Here is a tiny trained network, its code and every weight. The questions are about switching its units off for an input and a class, where a switched-off unit gives its printed mean instead of its output.

import numpy as np


def w(rows, s, z=0):
    codes = np.array(rows[::2]) - 128.0
    scale = np.full(codes.shape[1], s)
    scale[-1] = z or s
    return codes * scale


def f(y):
    return np.maximum(y, 0)


def log_softmax(a):
    a = a - a.max(-1, keepdims=True)
    return a - np.log(np.exp(a).sum(-1, keepdims=True))


def net(x, mask):
    res = np.array(x, float).reshape(1, 8) / 4 @ E
    y = f(res @ A[0][:, :-1].T + A[0][:, -1])
    res = res + np.where(mask, y, B[0][:, -1]) @ B[0][:, :-1]
    return log_softmax(res[-1] @ U[:, :-1].T + U[:, -1])


A, B = {}, {}
E = w([
[141,87,59,1,102,150,35],'x0',
[131,131,128,131,130,130,123],'x1',
[130,121,129,129,128,131,128],'x2',
[73,127,2,149,182,217,179],'x3',
[125,132,125,128,129,127,129],'x4',
[123,124,129,132,123,127,126],'x5',
[119,42,104,194,210,43,71],'x6',
[122,127,130,117,136,122,133],'x7',
],0.009)
A[0] = w([
[175,135,178,78,99,119,111,85],'neuron 1',
[144,120,163,134,112,99,117,123],'neuron 2',
[154,185,205,100,72,167,202,76],'neuron 3',
[161,131,162,87,45,55,117,184],'neuron 4',
[113,65,94,138,174,105,93,162],'neuron 5',
[106,68,76,141,180,91,79,168],'neuron 6',
[142,141,141,188,150,143,243,155],'neuron 7',
[132,204,191,91,69,173,181,133],'neuron 8',
[106,146,81,159,178,146,146,168],'neuron 9',
[119,117,176,154,139,68,134,122],'neuron 10',
[128,86,171,161,102,108,104,140],'neuron 11',
[98,35,53,151,212,85,61,2],'neuron 12',
[150,106,197,187,163,54,114,141],'neuron 13',
[93,126,51,162,163,132,167,95],'neuron 14',
[118,143,53,79,124,202,127,130],'neuron 15',
[97,115,53,169,179,153,157,101],'neuron 16',
[141,110,136,75,159,126,53,167],'neuron 17',
[154,133,205,88,93,102,85,160],'neuron 18',
[126,116,186,178,146,55,119,132],'neuron 19',
[152,66,84,68,132,112,1,69],'neuron 20',
[97,195,177,198,169,191,236,41],'neuron 21',
[105,163,71,64,72,210,145,110],'neuron 22',
[122,104,154,194,158,50,76,144],'neuron 23',
[140,119,204,198,134,18,152,142],'neuron 24',
[149,93,119,71,142,102,35,220],'neuron 25',
[192,150,210,54,37,85,77,48],'neuron 26',
[123,171,118,131,123,79,133,134],'neuron 27',
[85,135,60,63,104,222,113,120],'neuron 28',
[69,106,92,183,222,181,167,13],'neuron 29',
[127,121,163,179,115,98,121,126],'neuron 30',
[177,54,105,61,114,107,50,51],'neuron 31',
[109,134,166,178,136,156,209,194],'neuron 32',
],0.0069,0.0085)
B[0] = w([
[107,109,74,162,104,142,159,165],'neuron 1',
[162,104,119,120,138,142,145,161],'neuron 2',
[111,212,180,175,137,38,61,183],'neuron 3',
[127,170,175,148,137,85,68,228],'neuron 4',
[126,177,161,126,173,98,65,199],'neuron 5',
[122,192,193,129,148,76,85,213],'neuron 6',
[93,175,149,174,85,61,113,210],'neuron 7',
[50,195,167,232,87,53,115,209],'neuron 8',
[104,111,99,153,90,131,166,195],'neuron 9',
[153,127,133,97,170,158,110,176],'neuron 10',
[151,134,123,94,168,140,119,174],'neuron 11',
[43,113,9,238,5,172,251,176],'neuron 12',
[198,101,136,55,204,167,124,216],'neuron 13',
[59,176,141,182,104,78,92,174],'neuron 14',
[163,62,84,97,146,203,147,205],'neuron 15',
[84,177,158,203,96,82,122,183],'neuron 16',
[109,134,101,179,111,122,164,203],'neuron 17',
[86,199,155,172,132,83,101,214],'neuron 18',
[173,100,129,76,190,150,109,199],'neuron 19',
[75,206,198,207,99,51,89,199],'neuron 20',
[76,77,13,191,60,193,220,189],'neuron 21',
[185,36,85,83,171,189,133,210],'neuron 22',
[175,108,114,68,188,141,118,212],'neuron 23',
[179,103,129,50,185,167,114,230],'neuron 24',
[73,106,68,160,49,164,220,254],'neuron 25',
[15,85,22,255,17,190,227,202],'neuron 26',
[133,117,119,115,128,126,128,144],'neuron 27',
[176,47,83,68,162,205,158,214],'neuron 28',
[144,199,251,119,162,22,25,163],'neuron 29',
[162,109,127,87,165,141,123,168],'neuron 30',
[93,197,209,160,150,61,84,179],'neuron 31',
[143,178,173,134,159,96,68,219],'neuron 32',
],0.0066,0.0092)
U = w([
[110,188,189,140,134,44,38,29],'0',
[72,127,82,166,69,129,206,249],'1',
[209,53,108,8,172,181,131,114],'2',
],0.011,0.0016)

Each question gives the input, the list of numbers given to net, and the class t.
The units are the neurons (one row each of A and B). Each row of codes is followed by its name. A weight is (code - 128) times the scale printed after its matrix; where a second scale follows, it is the last column's (A, B and U).
mask holds one flag per neuron, in row order. A switched-off neuron (its flag False) gives its mean, the last column of its row in B, instead of its output. The means were averaged over made-up inputs and are rounded, as every weight is.
A unit's drop is (log p(t) with every unit on - log p(t) with that unit switched off) / (log p(t) with every unit on - log p(t) with every unit switched off).
The circuit of an input: a set's keep is (log p(t) with only the set's units on - log p(t) with every unit switched off) / (log p(t) with every unit on - log p(t) with every unit switched off). Starting from the 12 units with the biggest drops (on a tie, the unit counted first), units are removed one at a time, each time the one whose removal leaves the highest keep (on an exact tie, the one counted first), for as long as the keep stays at least 0.8.
units of the circuit, in order: the units of the circuit, biggest drop first
most important unit: the unit with the biggest drop
top k neurons: the k neurons with the biggest drops, biggest first
drop of u: that unit's drop, to one decimal
input [8,-3,6,0,-2,4,-1,-3], class 1: units of the circuit, in order => (neuron 25)
input [2,-6,-3,-8,8,-3,-1,-3], class 1: top 2 neurons => (neuron 26; neuron 25)
input [-7,-3,-3,1,2,-3,3,-7], class 0: top 2 neurons => (neuron 7; neuron 28)
input [0,1,-4,-3,-2,4,1,-6], class 2: units of the circuit, in order => (neuron 8; neuron 20; neuron 7)
input [-1,4,8,8,5,-3,3,5], class 0: top 3 neurons => (neuron 29; neuron 25; neuron 26)
input [0,-8,2,4,1,8,8,-8], class 0: top 2 neurons => (neuron 6; neuron 29)
input [8,1,7,-7,-4,1,-1,1], class 1: top 2 neurons => (neuron 26; neuron 25)
input [-8,-2,4,5,-3,-1,2,-1], class 0: top 2 neurons => (neuron 29; neuron 32)
input [4,-3,7,2,3,-2,6,0], class 1: top 2 neurons => (neuron 12; neuron 25)
input [4,7,0,1,-2,-8,-6,4], class 2: top 2 neurons => (neuron 22; neuron 28)
input [-5,1,0,-7,-2,6,1,-3], class 2: top 2 neurons => (neuron 24; neuron 13)
input [7,-1,0,-6,-4,-1,-8,-2], class 1: drop of neuron 26 => 1.1
input [4,5,1,-4,-1,1,-4,-4], class 1: drop of neuron 26 => 0.4
input [-4,-4,-5,-6,-5,1,7,-5], class 2: drop of neuron 14 => 0.0
input [-6,-7,4,5,4,-3,2,-5], class 0: drop of neuron 32 => 0.1
input [8,0,2,7,-7,-8,6,6], class 1: most important unit => neuron 12
